Below is a small trained network, with its code and all its weights. Each question gives an input and a class and asks what happens when units are switched off, that is, made to give their printed mean instead of their output.

import numpy as np


def w(rows, s, z=0):
    codes = np.array(rows[::2]) - 128.0
    scale = np.full(codes.shape[1], s)
    scale[-1] = z or s
    return codes * scale


def norm(h):
    return h / np.sqrt((h * h).mean(-1, keepdims=True) + 1e-5)


def f(y):
    return y / 2 * (1 + np.tanh(0.7978845608 * (y + 0.044715 * y**3)))


def log_softmax(a):
    a = a - a.max(-1, keepdims=True)
    return a - np.log(np.exp(a).sum(-1, keepdims=True))


def net(x, mask):
    res = np.array(x, float).reshape(1, 5) / 4 @ E
    u = 0
    for l in range(3):
        y = f(norm(res) @ A[l][:, :-1].T + A[l][:, -1])
        res = res + np.where(mask[u : u + 12], y, B[l][:, -1]) @ B[l][:, :-1]
        u += 12
    return log_softmax(norm(res)[-1] @ U[:, :-1].T + U[:, -1])


A, B = {}, {}
E = w([
[101,136,6],'x0',
[128,127,130],'x1',
[47,254,198],'x2',
[129,132,129],'x3',
[127,126,129],'x4',
],0.011)
A[0] = w([
[91,130,53,106],'L0N0',
[59,180,217,26],'L0N1',
[146,134,227,179],'L0N2',
[129,129,128,128],'L0N3',
[83,139,134,88],'L0N4',
[169,151,103,85],'L0N5',
[72,157,181,26],'L0N6',
[87,101,131,106],'L0N7',
[111,141,153,17],'L0N8',
[131,143,248,32],'L0N9',
[131,165,40,156],'L0N10',
[101,193,217,2],'L0N11',
],0.014,0.0038)
B[0] = w([
[96,81,152,204],'L0N0',
[167,161,2,255],'L0N1',
[53,56,94,254],'L0N2',
[128,128,128,128],'L0N3',
[183,148,81,136],'L0N4',
[103,112,140,126],'L0N5',
[162,218,61,186],'L0N6',
[133,132,123,122],'L0N7',
[109,175,74,122],'L0N8',
[11,104,132,243],'L0N9',
[65,48,166,229],'L0N10',
[70,180,21,240],'L0N11',
],0.0084,0.0059)
A[1] = w([
[159,132,253,103],'L1N0',
[79,158,105,57],'L1N1',
[77,156,178,154],'L1N2',
[146,14,131,155],'L1N3',
[180,142,137,82],'L1N4',
[188,171,145,110],'L1N5',
[94,117,202,121],'L1N6',
[104,167,68,62],'L1N7',
[133,123,125,4],'L1N8',
[83,90,189,118],'L1N9',
[174,154,121,86],'L1N10',
[102,141,145,110],'L1N11',
],0.015,0.0037)
B[1] = w([
[132,9,171,132],'L1N0',
[198,94,99,163],'L1N1',
[197,87,181,142],'L1N2',
[134,179,254,252],'L1N3',
[99,153,117,119],'L1N4',
[93,163,81,119],'L1N5',
[159,107,179,132],'L1N6',
[140,94,41,172],'L1N7',
[127,170,113,115],'L1N8',
[149,109,89,154],'L1N9',
[112,164,76,118],'L1N10',
[155,105,153,129],'L1N11',
],0.008,0.011)
A[2] = w([
[42,225,127,86],'L2N0',
[215,63,117,162],'L2N1',
[56,239,135,15],'L2N2',
[26,102,81,131],'L2N3',
[128,105,59,103],'L2N4',
[210,73,123,65],'L2N5',
[162,66,150,93],'L2N6',
[156,121,111,119],'L2N7',
[112,147,194,24],'L2N8',
[116,167,108,4],'L2N9',
[115,110,96,114],'L2N10',
[168,105,250,240],'L2N11',
],0.013,0.004)
B[2] = w([
[170,111,249,166],'L2N0',
[126,234,171,167],'L2N1',
[209,151,223,149],'L2N2',
[107,106,197,224],'L2N3',
[72,116,115,163],'L2N4',
[160,172,168,145],'L2N5',
[131,191,131,171],'L2N6',
[113,141,126,124],'L2N7',
[148,130,57,134],'L2N8',
[111,148,172,125],'L2N9',
[90,111,135,145],'L2N10',
[57,134,26,254],'L2N11',
],0.012,0.0095)
U = w([
[117,41,199,174],'0',
[158,232,136,128],'1',
[95,124,90,172],'2',
[103,113,92,181],'3',
[105,120,93,169],'4',
[168,76,58,21],'5',
[254,74,90,1],'6',
],0.02,0.008)

Each question gives the input, the list of numbers given to net, and the class t.
The units are the neurons (one row each of A and B). Each row of codes is followed by its name. A weight is (code - 128) times the scale printed after its matrix; where a second scale follows, it is the last column's (A, B and U).
mask holds one flag per neuron, layer by layer. A switched-off neuron (its flag False) gives its mean, the last column of its row in B, instead of its output. The means were averaged over made-up inputs and are rounded, as every weight is.
A unit's drop is (log p(t) with every unit on - log p(t) with that unit switched off) / (log p(t) with every unit on - log p(t) with every unit switched off).
The circuit of an input: a set's keep is (log p(t) with only the set's units on - log p(t) with every unit switched off) / (log p(t) with every unit on - log p(t) with every unit switched off). Starting from the 12 units with the biggest drops (on a tie, the unit counted first), units are removed one at a time, each time the one whose removal leaves the highest keep (on an exact tie, the one counted first), for as long as the keep stays at least 0.8.
circuit, biggest first: the units of the circuit, biggest drop first
k most important neurons: the k neurons with the biggest drops, biggest first
top k neurons in layer l: the k neurons of layer l with the biggest drops, biggest first
drop when u is switched off: that unit's drop, to one decimal
input [8,0,7,0,-3], class 0: most important neuron : [L2N11]
input [-2,6,-6,2,-4], class 1: 2 most important neurons : [L0N9, L2N1]
input [8,5,8,-5,0], class 0: top 3 neurons in layer 0 : [L0N10, L0N0, L0N11]
input [7,0,7,-2,5], class 0: circuit, biggest first : [L2N0, L2N11]
input [8,2,-2,6,-8], class 0: top 2 neurons in layer 2 : [L2N11, L2N3]
input [8,4,-7,7,-1], class 0: 4 most important neurons : [L2N11, L0N10, L0N1, L0N11]
input [5,-4,8,-2,7], class 1: 2 most important neurons : [L2N11, L2N2]
input [-3,5,-4,1,1], class 2: circuit, biggest first : [L2N11, L1N3]
input [-6,4,-7,-5,0], class 1: 3 most important neurons : [L2N1, L0N10, L0N9]
input [8,4,-8,2,-3], class 0: 2 most important neurons : [L0N10, L2N11]
input [8,-1,-7,7,-6], class 0: top 2 neurons in layer 0 : [L0N10, L0N1]
input [3,-7,-7,4,-7], class 1: top 2 neurons in layer 2 : [L2N1, L2N5]
input [5,7,-8,4,3], class 1: 3 most important neurons : [L2N1, L0N2, L0N9]
input [6,1,6,-6,5], class 0: circuit, biggest first : [L2N0]
input [7,3,8,6,-7], class 1: top 2 neurons in layer 2 : [L2N11, L2N2]
input [8,8,4,2,-1], class 0: top 2 neurons in layer 0 : [L0N10, L0N1]
input [1,1,-6,5,0], class 1: top 2 neurons in layer 0 : [L0N9, L0N2]
input [8,0,2,-6,-4], class 0: drop when L0N10 is switched off : 0.2
input [-3,-4,-5,-2,-4], class 1: drop when L2N1 is switched off : 0.2
input [-4,3,-7,0,-2], class 1: 2 most important neurons : [L2N1, L0N9]
input [8,4,1,-5,2], class 0: drop when L0N10 is switched off : 0.1
